Here is a tiny trained network, its code and every weight. The questions are about switching its units off for an input and a class, where a switched-off unit gives its printed mean instead of its output.

import numpy as np


def w(rows, s, z=0):
    codes = np.array(rows[::2]) - 128.0
    scale = np.full(codes.shape[1], s)
    scale[-1] = z or s
    return codes * scale


def f(y):
    return np.maximum(y, 0)


def log_softmax(a):
    a = a - a.max(-1, keepdims=True)
    return a - np.log(np.exp(a).sum(-1, keepdims=True))


def net(x, mask):
    res = np.array(x, float).reshape(1, 4) / 4 @ E
    y = f(res @ A[0][:, :-1].T + A[0][:, -1])
    res = res + np.where(mask, y, B[0][:, -1]) @ B[0][:, :-1]
    return log_softmax(res[-1] @ U[:, :-1].T + U[:, -1])


A, B = {}, {}
E = w([
[22,150,105,98,220,103,213,104],'x0',
[195,213,223,63,73,84,206,91],'x1',
[125,90,200,45,140,71,109,254],'x2',
[155,116,128,96,216,184,144,96],'x3',
],0.013)
A[0] = w([
[97,77,82,136,164,145,174,117,152],'n1',
[46,64,92,179,131,191,94,143,196],'n2',
[214,74,113,184,129,120,2,99,253],'n3',
[96,179,188,56,131,92,164,155,94],'n4',
[214,110,139,77,125,127,68,171,101],'n5',
[115,121,194,60,168,64,128,189,158],'n6',
[132,229,125,111,89,145,181,54,173],'n7',
[111,113,179,74,153,106,83,169,155],'n8',
[87,85,107,109,129,147,130,197,117],'n9',
[237,123,171,147,70,163,114,127,152],'n10',
[80,112,78,122,153,140,127,145,128],'n11',
[102,38,123,99,166,132,68,189,143],'n12',
[77,113,46,216,95,213,102,60,234],'n13',
],0.012,0.0062)
B[0] = w([
[59,98,142,138,88,92,128,140,185],'n1',
[96,74,133,157,142,79,127,145,222],'n2',
[226,108,80,13,162,120,107,217,219],'n3',
[179,99,108,182,216,85,80,99,194],'n4',
[147,95,215,138,76,141,64,95,186],'n5',
[169,56,122,215,193,195,102,145,214],'n6',
[126,180,126,2,84,112,78,31,216],'n7',
[171,27,122,144,100,197,88,238,188],'n8',
[105,90,89,123,89,176,118,180,174],'n9',
[199,159,148,159,101,173,158,114,207],'n10',
[90,106,148,210,113,82,139,126,176],'n11',
[74,123,78,113,63,139,56,166,202],'n12',
[190,118,149,124,193,52,208,142,251],'n13',
],0.0096,0.023)
U = w([
[236,107,76,136,248,103,153,185,252],'0',
[216,227,74,41,74,233,212,96,97],'1',
[62,118,127,149,190,24,242,124,20],'2',
[29,178,131,41,142,119,130,2,212],'3',
[116,113,64,27,99,180,39,198,129],'4',
[202,118,225,198,103,223,139,125,43],'5',
[31,97,39,211,118,219,145,182,73],'6',
],0.0083,0.0031)

Each question gives the input, the list of numbers given to net, and the class t.
The units are the neurons (one row each of A and B). Each row of codes is followed by its name. A weight is (code - 128) times the scale printed after its matrix; where a second scale follows, it is the last column's (A, B and U).
mask holds one flag per neuron, in row order. A switched-off neuron (its flag False) gives its mean, the last column of its row in B, instead of its output. The means were averaged over made-up inputs and are rounded, as every weight is.
A unit's drop is (log p(t) with every unit on - log p(t) with that unit switched off) / (log p(t) with every unit on - log p(t) with every unit switched off).
The circuit of an input: a set's keep is (log p(t) with only the set's units on - log p(t) with every unit switched off) / (log p(t) with every unit on - log p(t) with every unit switched off). Starting from the 12 units with the biggest drops (on a tie, the unit counted first), units are removed one at a time, each time the one whose removal leaves the highest keep (on an exact tie, the one counted first), for as long as the keep stays at least 0.8.
circuit, biggest first: the units of the circuit, biggest drop first
unit that matters most: the unit with the biggest drop
k most important neurons: the k neurons with the biggest drops, biggest first
drop when u is switched off: that unit's drop, to one decimal
input [1,3,-7,-3], class 3: circuit, biggest first => (n7)
input [-1,3,2,6], class 5: circuit, biggest first => (n3; n13)
input [0,3,2,2], class 5: 2 most important neurons => (n3; n13)
input [-1,6,0,6], class 1: circuit, biggest first => (n7; n2)
input [2,0,5,-7], class 6: circuit, biggest first => (n13; n3; n7)
input [0,8,8,-8], class 5: 2 most important neurons => (n5; n3)
input [1,-8,-5,0], class 2: 2 most important neurons => (n1; n2)
input [-2,0,7,7], class 4: 2 most important neurons => (n12; n13)
input [-8,2,-1,5], class 1: 2 most important neurons => (n3; n10)
input [5,-8,1,0], class 6: 2 most important neurons => (n12; n9)
input [3,-7,-4,-8], class 2: drop when n13 is switched off => 0.1
input [5,-8,2,-7], class 6: drop when n12 is switched off => 0.1
input [-4,1,5,-7], class 5: drop when n10 is switched off => 0.2
input [-2,2,3,-6], class 5: unit that matters most => n13
